Below are the code and all the weights of a small trained network. Each question names an input and a target symbol and asks about switching units off, where a switched-off unit gives its printed mean instead of its output.

import numpy as np


def w(rows, s, z=0):
    codes = np.array(rows[::2]) - 128.0
    scale = np.full(codes.shape[1], s)
    scale[-1] = z or s
    return codes * scale


def softmax(a):
    e = np.exp(a - a.max(-1, keepdims=True))
    return e / e.sum(-1, keepdims=True)


def log_softmax(a):
    a = a - a.max(-1, keepdims=True)
    return a - np.log(np.exp(a).sum(-1, keepdims=True))


def net(x, mask):
    ids = ['αβγδεζηθλμξπσφψω'.index(c) for c in x.split()]
    T = len(ids)
    res = E[ids] + P[:T]
    u = 0
    for l in range(2):
        r = res
        for j in range(3):
            rows = slice(2 * j, 2 * j + 2)
            q, k, v = (r @ M[l][rows].T for M in (Q, K, V))
            z = softmax(np.where(np.tri(T) > 0, q @ k.T / 2**0.5, -1e9)) @ v
            o = O[l][rows]
            res = res + np.where(mask[u + j], z, o[:, -1]) @ o[:, :-1]
        u += 3
    return log_softmax(res[-1] @ U[:, :-1].T + U[:, -1])


Q, K, V, O = {}, {}, {}, {}
E = w([
[187,129,214,89],'α',
[111,139,57,137],'β',
[127,42,76,163],'γ',
[150,179,186,100],'δ',
[177,106,152,95],'ε',
[165,96,149,123],'ζ',
[139,147,106,183],'η',
[19,156,93,217],'θ',
[206,95,183,123],'λ',
[74,235,255,251],'μ',
[23,156,108,73],'ξ',
[192,73,154,223],'π',
[234,30,113,200],'σ',
[159,66,66,173],'φ',
[207,117,205,104],'ψ',
[93,54,100,141],'ω',
],0.012)
P = w([
[227,75,151,55],'0',
[254,185,47,213],'1',
[56,104,183,112],'2',
[219,224,48,196],'3',
[55,91,197,127],'4',
[212,246,52,167],'5',
[58,68,216,148],'6',
[206,253,51,146],'7',
[32,130,226,109],'8',
[204,247,30,102],'9',
],0.01)
Q[0] = w([
[114,145,79,157],'0.h1',
[255,135,29,168],'0.h1',
[125,182,41,68],'0.h2',
[113,98,174,87],'0.h2',
[233,235,216,11],'0.h3',
[197,90,123,3],'0.h3',
],0.008)
K[0] = w([
[144,167,137,70],'0.h1',
[130,213,195,82],'0.h1',
[166,171,14,81],'0.h2',
[127,131,126,182],'0.h2',
[166,222,195,90],'0.h3',
[114,1,194,147],'0.h3',
],0.0089)
V[0] = w([
[169,122,124,202],'0.h1',
[134,17,131,198],'0.h1',
[104,74,104,108],'0.h2',
[130,123,255,229],'0.h2',
[119,194,187,104],'0.h3',
[89,44,209,61],'0.h3',
],0.0065)
O[0] = w([
[195,105,98,186,173],'0.h1',
[146,49,129,198,129],'0.h1',
[72,72,86,141,74],'0.h2',
[113,253,220,25,227],'0.h2',
[67,103,86,238,175],'0.h3',
[63,210,177,90,1],'0.h3',
],0.0048,0.003)
Q[1] = w([
[233,159,121,71],'1.h1',
[212,148,202,139],'1.h1',
[179,143,178,2],'1.h2',
[93,111,67,104],'1.h2',
[235,20,39,147],'1.h3',
[210,122,35,202],'1.h3',
],0.0073)
K[1] = w([
[236,71,174,176],'1.h1',
[188,133,218,168],'1.h1',
[143,133,34,187],'1.h2',
[62,2,198,144],'1.h2',
[243,67,51,92],'1.h3',
[136,98,41,35],'1.h3',
],0.0074)
V[1] = w([
[114,134,116,43],'1.h1',
[108,72,124,137],'1.h1',
[181,250,1,60],'1.h2',
[30,152,120,127],'1.h2',
[242,211,159,251],'1.h3',
[68,151,174,93],'1.h3',
],0.0082)
O[1] = w([
[250,149,129,53,100],'1.h1',
[168,122,180,73,95],'1.h1',
[59,96,2,209,134],'1.h2',
[2,207,152,73,89],'1.h2',
[59,211,243,240,254],'1.h3',
[97,140,141,23,158],'1.h3',
],0.0048,0.0052)
U = w([
[79,81,125,138,133],'α',
[168,255,89,94,223],'β',
[97,93,102,68,151],'γ',
[162,130,172,109,47],'δ',
[114,62,173,150,106],'ε',
[175,161,177,79,63],'ζ',
[140,125,152,125,46],'η',
[88,147,217,118,76],'θ',
[106,120,125,133,75],'λ',
[174,144,173,96,46],'μ',
[101,68,150,137,148],'ξ',
[169,172,58,184,205],'π',
[146,126,151,115,64],'σ',
[143,102,153,129,45],'φ',
[143,120,161,139,2],'ψ',
[82,26,204,99,191],'ω',
],0.0098,0.0059)

Each question gives the input, a string of symbols that net reads in full, and the target symbol t.
The units are the heads (2 rows each of Q, K, V and O). Each row of codes is followed by its name. A weight is (code - 128) times the scale printed after its matrix; where a second scale follows, it is the last column's (O and U).
mask holds one flag per head, layer by layer. A switched-off head (its flag False) gives its mean, the last column of its rows in O, instead of its output. The means were averaged over made-up inputs and are rounded, as every weight is.
A unit's drop is (log p(t) with every unit on - log p(t) with that unit switched off) / (log p(t) with every unit on - log p(t) with every unit switched off).
The circuit of an input: a set's keep is (log p(t) with only the set's units on - log p(t) with every unit switched off) / (log p(t) with every unit on - log p(t) with every unit switched off). Starting from all 6 units, units are removed one at a time, each time the one whose removal leaves the highest keep (on an exact tie, the one counted first), for as long as the keep stays at least 0.8.
units of the circuit, in order: the units of the circuit, biggest drop first
unit that matters most: the unit with the biggest drop
which heads matter: for each layer, one digit per head in row order, 1 if its drop is at least 0.15 and else 0, layers parted by /
drop of u: that unit's drop, to one decimal
input ψ μ η, target θ: unit that matters most -> 1.h3
input ξ λ μ ξ ψ β α, target θ: units of the circuit, in order -> (0.h2, 1.h3)
input λ μ ξ ω θ ξ ξ α, target π: units of the circuit, in order -> (1.h2, 0.h3, 0.h2)
input ε ξ ξ μ α δ ψ, target θ: which heads matter -> 010 / 001
input μ ξ α, target θ: units of the circuit, in order -> (1.h3, 0.h2)
input ω φ σ ε θ β ξ λ, target π: units of the circuit, in order -> (1.h2, 1.h3)
input μ λ η μ γ, target θ: units of the circuit, in order -> (1.h3, 0.h2)
input μ ξ λ η ξ ξ ξ δ, target π: units of the circuit, in order -> (1.h2, 0.h2)
input δ μ ξ θ μ θ ψ, target θ: units of the circuit, in order -> (0.h2, 1.h3)
input ξ ω μ ξ θ, target θ: which heads matter -> 010 / 011
input ξ μ η, target θ: units of the circuit, in order -> (1.h3, 0.h2)
input ξ μ π, target θ: units of the circuit, in order -> (0.h2, 1.h3)
input μ α ξ ψ θ ψ μ λ θ, target θ: units of the circuit, in order -> (1.h3, 0.h2)
input ψ μ δ, target θ: unit that matters most -> 1.h3
input ξ ξ ω ψ α α μ μ ζ, target θ: drop of 0.h2 -> 0.5
input μ ξ ζ, target θ: drop of 0.h3 -> 0.2
input ξ π ζ μ μ α λ, target θ: drop of 0.h2 -> 0.8
input σ μ ψ π ξ ξ ξ, target θ: drop of 0.h1 -> -0.2
